[128 = 0]

[104 139 114 123 252 103 131 114 147 131 167 120 123 124 133 158 156 161
 121 110 145]  R
[120 127 133 132 152 155 129 158  95 129  90 117 135 141 132  79 107 104
 154 147  91]  H
[ 32 140 125 132 128  85 124  90 135 127 158 119 128  94 120 131 176 157
 152 145 118]  R
[ 97 115 133 136 143 126 121 123 126 108 126 126 124 120 120 121 141 122
 149 173 145]  S
[ 72 160 126 118 135 144 141 113 106 130 149 118 149 131 145 103 140 152
 160 107 127]  W
[ 51 132 116 117 127 122 120 110 131 135 141 122 139 121 137 147 164 154
 149 123 143]  R
[107 123 125 147  90 104 123  96 144 139 134 131 113 143 122 150 163 148
 130 126 140]  Y
[129 119 129 147 183 119 135 166 150 135 182 106 149 123 142 138 142 105
 118 145 114]  X
[ 88 123 116 135 113 107 136 110 143 139 162 125 131 144 138 149 155 140
 131 122 137]  R
[ 92 109 129 144 117  96 113 122 144 148 149 136 117 132 136 144 157 156
 131 143 131]  Y
[102 107 146 158  98 128 112 129 111 119  48 111  97 180 139 122 141 132
 145 143 123]  J
[132 114 150 145 188 128 121 172 133 142 162 123 138 125 141 121 125  97
 153 154 112]  X
[ 54 138 113 116 140 163 156 106 121 144 216 124 150 109 125  84 139 127
 166 137 130]  W
[ 97 145 116 104 141 143 150 116 131 132 203 137 141 101 122 108 137 135
 142 129 131]  W
[ 73 121 131 139 135 111 123 118 136 135 170 126 125 121 138 141 151 139
 138 134 136]  R
[ 83 134 127 126 115 132 120 103 155 134 169 132 137 122 126 182 164 155
 134 132 152]  R
[ 70 146 111 128  78 142 132 113 126 135 160 126 133 120 146  90 137 136
 168 136 123]  W
[ 97 159 118 113 131 154 132 110 111 128 156 116 145 137 138  95 131 154
 148 115 126]  W
[107 100 148 129 213 107 108 175 148 148  73 115 163 149 149 194 137 137
 112 119 119]  X
[130 132 130 124 161 111 140 151 139 126 169 120 147 140 132 139 129 115
 122 140 119]  X
[ 87 134 122 121 121 135 136 103 121 122 139 122 129 132 133 104 143 150
 148 135 128]  W
[ 61 123 137 129 144 112 117 122 140 125 170 113 135 147 123 109 159 146
 135 141 132]  R
[ 74 130 125 122 105 121 134 101 156 139 185 132 141 127 129 125 163  98
 150 123 120]  R
[146 127 125 138 148  78 110 148 126 158 135 138 149 126 148 172 129 136
 102  99 129]  X
[104 137 113 126 130 123 144 125 139 124 185 128 136 137 118 124 146 137
 132 135 137]  R
[153 114 119 121 154 111 134 169 125 114  63 105 127 154 142 132 118 116
 108 135 127]  Z
[113 135 117 123 139 138 149 122 128 132 197 129 139 125 125 112 123 127
 130 129 123]  W
[100 144 115 125 117 143 155 113 108 131 175 127 143 127 137  75 128 131
 162 125 113]  W
[108 122 139 134 191 116 130 194 140 137 133 132 142 133 128 132 112  93
 112 142 103]  X
[ 68 133 126 133 110 119 133  99 130 130 124 111 142 140 133 129 157 159
 145 137 135]  R
[ 70 132 119 130 123 136 127 115 128 133 197 137 135 127 130 114 144 135
 154 118 131]  W
[ 70 150 112 122 124 158 145 123 119 138 181 124 155 129 152 103 137 154
 154 115 114]  W
[120 140 163 125 132 150 137 145 119 136 141 125 146 126 150 126 139 143
 126 118 117]  X
[130 119 138 133 129 128 137 140 120 117  76 104 111 194 115 140 144 136
 117 112 111]  J
[178 112 136 129 171 118 124 192 141 140  80 205 151 164 147 143 104 119
  96  90 109]  X
[ 57 120 128 135 119 106 124 103 123 117 149 124 133 112 122 130 155 156
 144 160 139]  R
[106 146 122 131 149 142 151 104 114 132 195 120 139  99 131  99 149 144
 157 140 138]  W

[115 150 139 153 133 128  98 128 125 105 114 159 150 129 129 112 160 125
 108 129 118]  <77>
[157 132 117 136 106 147 123 118 150 164 166 153 155 146 126 116 122 115
 122 105 103]  <77>
[123 114 150 146 146 124  99 128 137  98 103 121 176 147 123 132 152 134
 113 129 144]  <77>
[123 110 116 120 121 154 148 149 156 131 139  95  99 134 131 123 116 101
 127 133 147]  <77>
[110 118  85 131 130  92 158 152 121 122  86 131  24 122 126 141 106 148
 159 155 126]  <71>
[125 131 129 134 143 131 124 136 134 114 124 118 107 139 124 124 116 110
 127 138 125]  <77>
[120 125 134 144 131 129 120 128 120 110 138 150 154 142 131 127 140 114
 120 117 122]  <77>
